In the rows, 128 means zero.
Each row is followed by its class.
[118 145 146 124 109 187  99  75  99  58 135 163 123 103 155 132  58 138
 121 134 119 126 138 174 147 168 149  99 102 173 114 145 147  96 170  99
 130 143] -> Q155
[129 189 144 149 104 233 120 116 115 133 103 130 130 119 136  95 112 172
 194 164 139 159 136 121  95 144 111 167 113 183 118 128 151 126 145 148
 133 144] -> Q155
[168 138 153 126 107 103  92 169 128 159 150 101  94  83 110 126 143 179
 130 102 103 155 123 166 118  66 109  98 168 104 107  97 135  98  96 128
  59 134] -> Q658
[136 159 103 105 156 114 117 144 175 159 121 172 170 174 136 123 131 136
  90 121 121  92 136 157 172 132 129 130  99 124 131 112 146  93 132 110
 146 108] -> Q100
[116 133 135 107 100 147  98 163 145 119  94 154 115 128 141 154 120 146
 112 165 109 127  91 109 170 129 124 126  87 139 107 121 157 138 123 130
  77 134] -> Q658
[132 182 151 125 122 152  83  96 154 125 135 109 111  85 105  94 100 140
 145 117  80 129 153 205 137 135 159 108 130 144 120 117 147  95 148 130
 135 143] -> Q155
[148 171 126 130  98 179  88 191 130  83 131 121  84  88 130 142  95  99
 118 130  98 132 137 154  87  70 137  77 104 134  82 139 106  23 175 124
 138 124] -> Q598
[164 171 147 162 118  78 130 136 196 184 136 149 178 124 157  75 104 207
 130 139  75 202 120 181 139  81 121 117 155 127 124  57 192 115  79 154
  61 107] -> Q861
[134 157 101 139 143 107 120 129 141 167  83 128 155  62 143 100 125  81
 130 151 131 134 134 101 106 114  87 172 132  95 118 146 131 137 115 164
 149 171] -> Q155
[187 148  70 163 111  75 200  96 143 166 147  99 136 194 165 215 114 115
 157 170 143 161 114  40 113  84 164 132 132 170  88 100  92 139 112 117
 167 119] -> Q155
[103 172 109  82 121 146 125 101 119 110 116 140 110 161  95 165 111 125
 123 150 139  92 176  96 139 184 140 153  63 154 112 156 102  79 174  67
 129 158] -> Q941
[176 159 127 157 129 147 163 114 156 133 150 107 184 125 176 117 136 145
 167 151 146 143  57 109 163 152  57  62 149 164 134 109 190 176  94 127
 133 118] -> Q100
[133 128 140 128 120 103 115 168 149 130 127 121 125 126 115 137  93  76
 114 141 118 106  99 155 192  97  92 125 126 169 123  72 148 127  91 146
 108 116] -> Q21
[149 118 149 145 174  73 134 121 152 193 149 154 151  87 123 122 149 125
  81  84  82 130 167 141 128 117 143 108 180 107 123  77 105 136 101 154
 134 110] -> Q963
[104  98 163 104 125 168  68 125 127 141  95 136 118  48  66 107 115  72
 105 108 145 127 129 168 125 100 154 174 132 115 116  79 112  53 130 110
 133 139] -> Q155
[123  88 182  98 154 161 104  68 170 133 126 154 138 152 114 105 134 137
  65  68  96 121 139 156 175 183 189 121 108 142 127 113 145 146 155 146
 141 116] -> Q100
[ 87 109 142 131 130 141 150 117  98 145  84  65 115 133  91 135 161  80
 159 167 182 118  90  95 146 168  98 198 150 152 147  87 132 156 131 137
 160 127] -> Q658
[145 124 139 112 112 158 126 103  99 131 132 133 114 185 134 156 158 155
 105 128 121 110 185 109 166 132 230 129  83 145 115 112  78 115 134  97
 129  82] -> Q861
[114 157 137 135 142 136 139 100 136 144 129  94 131  73 159 131 144 114
 147 103  99 145 134 136 155 171 123 113 176 147 123 140 193 127 117 202
  95 151] -> Q598
[144 135 105 131 134 120 119 177 142 194 148  57 112 102  96 153 170 117
 140  60 108 107 132 102 120 112 180  65 169  93 123 147 111  94 116 159
 130 158] -> Q598
[129 116 168 150 117 156 158 140 141 141 139 104 109  58 136 122 153 101
 186 108 117 150 122 124 122 124 141  87 196 143 117 121 172 141  86 226
 115 147] -> Q598
[164 172  82 125 113  13 113 160 156 156 145 142  71  95 105 207  73 145
  87 116  92 135 140  96 172  38 154 118 107  67 119  79 122 108 104  89
  35 156] -> Q963
[105 157 111 114 116 111 122 122 125 144 112 125 117  79  88 100 162 120
 105 104 144 147 158  84  86 135 114 148 100 107  97  96 118 102 150 137
  92 150] -> Q941
[130 141 150 105 126 186 100  96 132 119 120 173 133 154 123 128  99 130
 129 139  85 102 161 133 155 181 165 115 103 168 109 171  97  94 166 106
 139 126] -> Q955
[136 120 105 104  97 163 112 103  88  99 131  89  92 113  67 154 168  98
 179 162 182 123 142 128 109 159 132 131  97 125 116 147 107 130 170 120
 208 149] -> Q941
[113 152 105 145 105 142 156  87  92 116 119 119 160 163 141 115 116 147
 149 120 163  89 133  97 161 195 148 106  81 159 171 160 138 172 116 118
 167 120] -> Q861
[122 111  98 148  86 154  77 173 126 128 108 156 134 126 131 113  92 149
  87 112 148 131  81 118 127 220 129 114 143 127 131 148 148 107 159 130
 102 144] -> Q100
[150 133 157 107 116 146  93  82  96 131 126 119  82  91 107 153 137 130
 150 151 113  86 145 161 159 169 148 124 149 151 112 119 117 111 118  80
 123 121] -> Q658
[104 117  96 113  99 148 142 162  96  61 126 101  73 221 132 152  88  91
 113 178 148 108 104  96 150 181 111 119  96 133 118 197 103 186 191 133
 158 160] -> Q21
[143 162 137 115 138 145 112 137 157 130 130  96 123  94 133 151 141 105
 112 132 112 154 138 149 156  85  86 142  95 128 116 120 144  94 139 138
 121 131] -> Q598
[104 141 144 127 116 148  78 130 136 149  77 197 102 114  96 116  95 129
  72 123  88 105 151 136 140 143 171 174 110 152 118  73 107  62 150 108
  85  94] -> Q955
[133 134  85 159 118  74 162 126  97 113 128 126 134 149 160 138 125 133
 105  89 155 142 109  98  96 144  98 130 152  97 127 166 117 159 114 112
 118  85] -> Q963
[163 141 135 180 114 163 105 184 136 168 139 129 148  28 142  93  77 132
 117  87 120 168 140  96 103 101  90  84 160 122 124 138 110  84 141 158
 126 147] -> Q963
[146 139 118 120 144 130 106 174 121 113 153 167 142 169 133 173 103 174
  90 129 105 123 113 159 141  92  94  78 105 144 140 111 135 151 144 156
 164 140] -> Q963
[117 112 161 112 130 153 122 100 115 130 134 120 150 142 111 128 161 149
 154 148 120 145 124 181 146 158 183 107 137 118 136 123 157 136 110 133
 150 119] -> Q861
[149 177 118 130 137  99 238  81 143 123 159  88  66 200 140 174 139 167
 157 117  95 124 155 105 172 120 193  83 132 106 133 136 161 186 118 168
 107 149] -> Q598
[173 136 122 155  93 199  86 171  99 183 124 128  97  85 114 123 134 147
 103 116 127 163 151 162 127 111 124 141 148 147  98  87 132  70 132 177
 120 100] -> Q21
[152 140 110 127 100 173 122 128 104  93 135 113  64 119 141 141 106  95
 118 178 128 106 122 127 178 128 132  87 108 138 101 112 120 145 166 111
 144 115] -> Q21
[165 122 146 137 121 169 155  86 147 146 115  81 158 102  84  45 132 118
 169 142 145 158  64 150 168 161  42 115 168  97 152 143 153 168 115 138
 151 151] -> Q955
[148 137 108 138 116  70 119 148 107 142 102 152  88 121 100 115  93 124
  66 111 102 110 131  86 105 112 110 136 138  96 123 109  77 122 137 133
  83 156] -> Q955
[136 142 104 170 105 125 178 119 132 165 141 120 161 140 112  65 136 149
 169  78 158 156 117 133  84 142  79 104 163 127 152 161 136 147 111 183
 178 121] -> Q955
[115 155  81 100 121 111 120 155 140 137 115 126  91 139 106 210 114  46
 120 169 145 111 140 102 124  80 134 175 105 164  91  88  96  32 154 115
 162 134] -> Q598
[160 124 135 126  99 155 102 168 143 102 115 155 156 148 153 145 115 121
 140 185 101 100 109 123 186 158 135  90  82 163  96 148 114 132 131 123
 137 120] -> Q658
[118 124 109 158 112  78 149  94  95 104 152 118 128 175 158 139 106 155
 110  99 147  99 125 158 234 209 112 131 113 145 171 131 172 214 112 105
  76  91] -> Q21
[126 156 134 160  96 139 127 157 145 133 125 126 150 116 107 113 136 144
 169 148 119 141 112 113  83 185 108  91 135 183 115 107 147 141 120 172
 138 141] -> Q941
[123 129 106 132 145  99 189  92 129 187 131 124 140 139 100 137 143  99
 183 122 169 155 154  61  87 131 117 180 157 118 122 143 109 163 111 169
 184 155] -> Q963
[123 158 177 154 161 146 124 103 128 148 112 130 132 112 132 149 152 170
 149 149  89 135 141 157 175 163 129 161 134 148 163  83 182 204 104 154
 112  94] -> Q963
[154 126 141  99 108 135 102 122 120  93 152 121  87 137 117 182 109 104
  85 111 128  98 112 101 154 120 140  86 114 190 105  78 106 104 135 115
 113 133] -> Q100
[ 78 134 147 104 147  56 153 111 114 117 115 152 123 163 169 175 147 117
  98 132 116 108 168 136 141 124 145 163 121 141 152 146 152 172  70 165
 117 115] -> Q861
[141 157 100 110 111 121 120 157 103 145 123 141 114 127 108 130 134 127
  94 119 150  87 156 101 155  88 101 133  86 146 112  76  89  82 136 119
 117 134] -> Q658
[113 160 151 113 100 173  98  84  89  92 109 150  90  73  61 113 116 111
 120  76 159 134 174 152 132 104 140 193  58 132 118  86 114  73 136  95
 108  82] -> Q963
[153 214 143 132 129 151 125 116 162 152 124 123 108 125 134 102 118 187
 104 135  79 160 135 163 162  79  72 133 124 152 131  70 160  99 137 127
  70 104] -> Q955
[152 107 117  96 142 138 127 168 146 117 126 153 133 202 144 148 145 129
 146 179 136  98  78 108 122 122 107  98 137 128 120 149 136 189 128 153
 179 153] -> Q100
[143 168 103 149 134  98 130  94 143 172 112  98 126  77 138 133  99 102
 122 164 126 146 119 117 100 151  62 152 169 144 135 132 132 149 122 146
 173 182] -> Q155
[140 149  82 125 144 116 107 151 122 197 118  96 146  99 100 108 213  87
 139 141 142 130 141 126 109 166  97 159 192  83 104 135  89 121 124 145
 165 112] -> Q963
[ 66 143 143 110  86 176 102 192 118  94  86 169 108 134  86 101  89 110
 108 156 150 133 143 165  94 174 100 178  84 122 116 179 107  50 170 118
 138 149] -> Q658
[113 139 146  91 143 147 117  62 122 106 101 136 118 134 105 155 118 110
 149 132 149  98 142 127 208 159 183 188  70 122 135 119 168 113 140  79
 101 122] -> Q100
[139 158 108 126  93 204 129 160 165 138 116 154 134 153 112 106  96 134
 126 149 167 133 109 104 137 140 101 127  84 156 125 121 131  88 160 121
 163 138] -> Q100
[ 74 121 101 126 146 163 114  98 108 153 106 159 159  98 150 146 123  78
 130 154 170  88 141 102 142 179 139 158 132 180 137 108 125 120 155 124
 198 141] -> Q155
[158 156 100  91 133 104 127 159 146 148 118 154 121 121 123 133 153 126
 171 180 132 145 139 140  93  31 115 143 153 103  69  81 145  57 120 131
 115 124] -> Q941
[ 99 162  95 119 153 120 142  95 119 136 111  78 126 192 145 130 154 117
 126 116 164 104 138 100 152 180 123 187 132 148 147 136 146 142 172 129
 147 107] -> Q100
[131 114 125 124 133 122 183 121  90 114  99 108 104 214 165 141 170 124
 115 164 147  84 150  57 157 118 152 155 109 142 151 125  95 228 113 169
 165 106] -> Q861
[138 128 120 137 134  90 164  98 175 158 115 124 196 137 153 193 133  98
 124 110 142 170  77  86 154 135 141 142  99 140 113 132 185 124  68 133
 120 100] -> Q100
[168 124 116 160 107 199 158 137 120 128  98  94 146 157 147 111 133 150
 161 195 157 169  47 114 108 153  91 126 158 105 124 158 138 179 127 119
 165 132] -> Q155
[129 146 140 118 120 155 161 132 139 114 124 118 121 137 132 176  94  61
 173 146 144 123 125  81 135  74 115 138 137 208 106 118 116 102 106 163
 177 110] -> Q963
[137 161 111 120 135 105 128  92 118 133 163  65  78 130 138 150 130 105
 114 128 121 119 168 118 179 141 108 125 105 135 123 141 112 171 163 106
 129 135] -> Q21
[140 100  58 147 111  78 177 145 146 133 120 197 170 251 164 156  99 164
 133 154 132  94  77  94 172 169 154  91 117 115 150 176 135 200 117 126
 154 115] -> Q955
[167 150  99 101 145 110 110 115 121 161 107 120 129 122 123 100 155 131
  62 119 102 104 132 134 178 151  58 130 148  87 133 154 109 143 127 143
 104 153] -> Q955
[162 146 145 138 112 122 147 124 167 139 127 147 106 146 109 124  86 138
 102 150  80 151 126 138 164 108 127 115 135 142 120  84 120 112 137 153
 108 134] -> Q955
[112 120 144  95 119 128 138 127 107  60 111 104  93 198 117 216 120 104
 111 168 161 129 158  89 149 120 117 204  30 154 129 162  94 137 170  88
 139 128] -> Q941
